Here is a tiny trained network, its code and every weight. The questions are about switching its units off for an input and a target symbol, where a switched-off unit gives its printed mean instead of its output.

import numpy as np


def w(rows, s, z=0):
    codes = np.array(rows[::2]) - 128.0
    scale = np.full(codes.shape[1], s)
    scale[-1] = z or s
    return codes * scale


def norm(h):
    return h / np.sqrt((h * h).mean(-1, keepdims=True) + 1e-5)


def f(y):
    return y / 2 * (1 + np.tanh(0.7978845608 * (y + 0.044715 * y**3)))


def softmax(a):
    e = np.exp(a - a.max(-1, keepdims=True))
    return e / e.sum(-1, keepdims=True)


def log_softmax(a):
    a = a - a.max(-1, keepdims=True)
    return a - np.log(np.exp(a).sum(-1, keepdims=True))


def net(x, mask):
    ids = ['αγθλτφψ'.index(c) for c in x.split()]
    T = len(ids)
    res = E[ids] + P[:T]
    u = 0
    for l in range(2):
        r = norm(res)
        for j in range(2):
            rows = slice(2 * j, 2 * j + 2)
            q, k, v = (r @ M[l][rows].T for M in (Q, K, V))
            z = softmax(np.where(np.tri(T) > 0, q @ k.T / 2**0.5, -1e9)) @ v
            o = O[l][rows]
            res = res + np.where(mask[u + j], z, o[:, -1]) @ o[:, :-1]
        u += 2
        y = f(norm(res) @ A[l][:, :-1].T + A[l][:, -1])
        res = res + np.where(mask[u : u + 4], y, B[l][:, -1]) @ B[l][:, :-1]
        u += 4
    return log_softmax(norm(res)[-1] @ U[:, :-1].T + U[:, -1])


Q, K, V, O, A, B = {}, {}, {}, {}, {}, {}
E = w([
[153,77,97,75,146,194,133,82],'α',
[119,141,249,67,55,102,120,140],'γ',
[72,141,98,124,129,23,187,127],'θ',
[173,65,120,174,116,84,133,63],'λ',
[170,153,85,49,101,162,115,54],'τ',
[123,101,51,163,173,177,79,69],'φ',
[27,53,82,158,124,161,104,84],'ψ',
],0.018)
P = w([
[103,171,125,124,112,196,253,126],'0',
[106,201,107,101,121,127,143,75],'1',
[129,139,152,109,166,119,166,121],'2',
[131,118,152,107,163,119,146,131],'3',
[127,136,125,115,120,113,119,116],'4',
[124,115,132,121,119,121,98,107],'5',
[145,99,156,145,130,112,112,122],'6',
[141,103,151,153,109,117,97,108],'7',
[158,102,168,175,106,96,111,127],'8',
],0.011)
Q[0] = w([
[3,163,30,163,231,93,107,99],'0.h0',
[29,76,121,245,177,113,67,145],'0.h0',
[115,16,111,99,70,70,217,20],'0.h1',
[148,125,169,107,127,69,99,16],'0.h1',
],0.0049)
K[0] = w([
[82,146,110,129,149,134,176,117],'0.h0',
[106,105,142,99,141,81,126,89],'0.h0',
[107,126,248,97,65,117,100,136],'0.h1',
[155,110,180,154,106,140,125,130],'0.h1',
],0.013)
V[0] = w([
[142,194,168,106,74,98,137,152],'0.h0',
[167,169,224,192,99,48,102,167],'0.h0',
[67,110,175,92,167,113,30,194],'0.h1',
[91,116,255,109,4,143,151,157],'0.h1',
],0.0067)
O[0] = w([
[137,195,47,166,153,107,141,199,114],'0.h0',
[50,100,82,121,107,37,89,159,2],'0.h0',
[41,222,73,158,122,73,45,135,12],'0.h1',
[199,210,195,1,228,115,154,48,129],'0.h1',
],0.0092,0.0049)
A[0] = w([
[152,87,133,196,202,190,121,10,199],'0.n0',
[33,187,70,107,143,12,196,199,9],'0.n1',
[97,218,193,85,71,156,224,80,88],'0.n2',
[122,117,137,156,214,81,73,3,54],'0.n3',
],0.0061,0.0014)
B[0] = w([
[105,190,104,109,174,79,108,168,254],'0.n0',
[161,158,141,228,124,176,82,93,230],'0.n1',
[98,58,123,10,81,151,122,164,199],'0.n2',
[126,187,108,174,126,70,182,94,159],'0.n3',
],0.013,0.0065)
Q[1] = w([
[190,17,107,120,137,154,182,204],'1.h0',
[40,107,117,148,221,94,113,98],'1.h0',
[38,2,182,224,42,142,51,143],'1.h1',
[218,99,107,93,64,20,213,192],'1.h1',
],0.006)
K[1] = w([
[153,91,124,140,148,152,142,117],'1.h0',
[103,135,116,166,139,104,116,134],'1.h0',
[125,140,83,251,169,113,88,99],'1.h1',
[140,82,118,106,78,99,147,137],'1.h1',
],0.014)
V[1] = w([
[75,141,132,2,153,88,155,26],'1.h0',
[138,72,163,45,63,121,84,150],'1.h0',
[116,72,89,224,172,70,102,28],'1.h1',
[76,79,163,55,75,159,235,149],'1.h1',
],0.0072)
O[1] = w([
[164,104,179,201,94,94,71,89,201],'1.h0',
[110,248,80,205,172,164,99,180,73],'1.h0',
[176,166,182,105,128,125,110,89,104],'1.h1',
[90,87,141,98,170,105,154,111,255],'1.h1',
],0.012,0.0051)
A[1] = w([
[185,197,197,146,125,45,77,70,251],'1.n0',
[87,254,129,136,219,129,181,173,100],'1.n1',
[148,37,44,136,168,108,60,153,96],'1.n2',
[234,126,91,122,159,191,132,144,181],'1.n3',
],0.0093,0.0025)
B[1] = w([
[167,101,124,171,102,145,75,174,255],'1.n0',
[111,195,1,183,108,208,177,89,126],'1.n1',
[162,139,191,142,89,166,145,142,178],'1.n2',
[145,131,125,180,97,60,90,153,185],'1.n3',
],0.013,0.0094)
U = w([
[132,1,137,58,130,182,191,77,183],'α',
[137,125,146,96,161,154,138,148,60],'γ',
[181,53,143,142,117,161,52,197,176],'θ',
[134,105,147,98,147,159,137,144,3],'λ',
[109,92,106,79,190,95,59,178,102],'τ',
[142,185,100,99,159,188,171,106,184],'φ',
[124,95,131,95,151,141,114,164,18],'ψ',
],0.0073,0.0034)

Each question gives the input, a string of symbols that net reads in full, and the target symbol t.
The units are the heads (2 rows each of Q, K, V and O) and the neurons (one row each of A and B). Each row of codes is followed by its name. A weight is (code - 128) times the scale printed after its matrix; where a second scale follows, it is the last column's (O, A, B and U).
mask holds one flag per unit, layer by layer, with each layer's heads first. A switched-off unit (its flag False) gives its mean, the last column of its rows in O or B, instead of its output. The means were averaged over made-up inputs and are rounded, as every weight is.
A unit's drop is (log p(t) with every unit on - log p(t) with that unit switched off) / (log p(t) with every unit on - log p(t) with every unit switched off).
The circuit of an input: a set's keep is (log p(t) with only the set's units on - log p(t) with every unit switched off) / (log p(t) with every unit on - log p(t) with every unit switched off). Starting from all 12 units, units are removed one at a time, each time the one whose removal leaves the highest keep (on an exact tie, the one counted first), for as long as the keep stays at least 0.8.
circuit, biggest first: the units of the circuit, biggest drop first
most important unit: the unit with the biggest drop
top k neurons: the k neurons with the biggest drops, biggest first
k most important neurons of layer l: the k neurons of layer l with the biggest drops, biggest first
which heads matter: for each layer, one digit per head in row order, 1 if its drop is at least 0.15 and else 0, layers parted by /
input θ θ θ λ φ γ φ φ θ, target α: circuit, biggest first -> (0.n0; 1.n3)
input τ φ φ θ, target α: which heads matter -> 10 / 00
input θ θ α θ θ θ λ, target α: 3 most important neurons of layer 0 -> (0.n1; 0.n0; 0.n3)
input θ γ θ θ ψ, target τ: 2 most important neurons of layer 0 -> (0.n2; 0.n1)
input θ τ λ θ φ λ θ τ ψ, target α: circuit, biggest first -> (1.n0; 1.n3)
input θ φ θ θ γ τ, target φ: circuit, biggest first -> (0.h1)
input θ φ τ λ θ τ θ ψ, target α: circuit, biggest first -> (0.n1; 1.n0)
input λ τ φ φ τ τ α φ γ, target α: 3 most important neurons of layer 0 -> (0.n2; 0.n1; 0.n0)
input θ θ α λ, target α: top 4 neurons -> (0.n0; 0.n1; 0.n2; 1.n0)
input ψ λ γ φ, target φ: which heads matter -> 01 / 01
input φ φ α θ τ γ α, target φ: circuit, biggest first -> (0.h1; 1.n1)
input θ θ φ, target α: which heads matter -> 01 / 10
input θ θ φ φ τ θ α γ θ, target φ: which heads matter -> 01 / 00
input θ θ θ τ γ, target τ: top 3 neurons -> (0.n2; 1.n2; 0.n1)
input τ θ γ λ θ φ, target τ: which heads matter -> 01 / 11
input ψ φ θ γ θ, target φ: top 3 neurons -> (1.n1; 0.n3; 1.n3)
input θ γ φ, target φ: most important unit -> 1.n1
input τ θ τ θ λ θ φ, target α: 2 most important neurons of layer 1 -> (1.n0; 1.n2)
input θ τ φ φ φ θ φ γ, target α: 2 most important neurons of layer 1 -> (1.n3; 1.n0)
input θ θ λ θ φ λ θ τ, target α: which heads matter -> 00 / 01
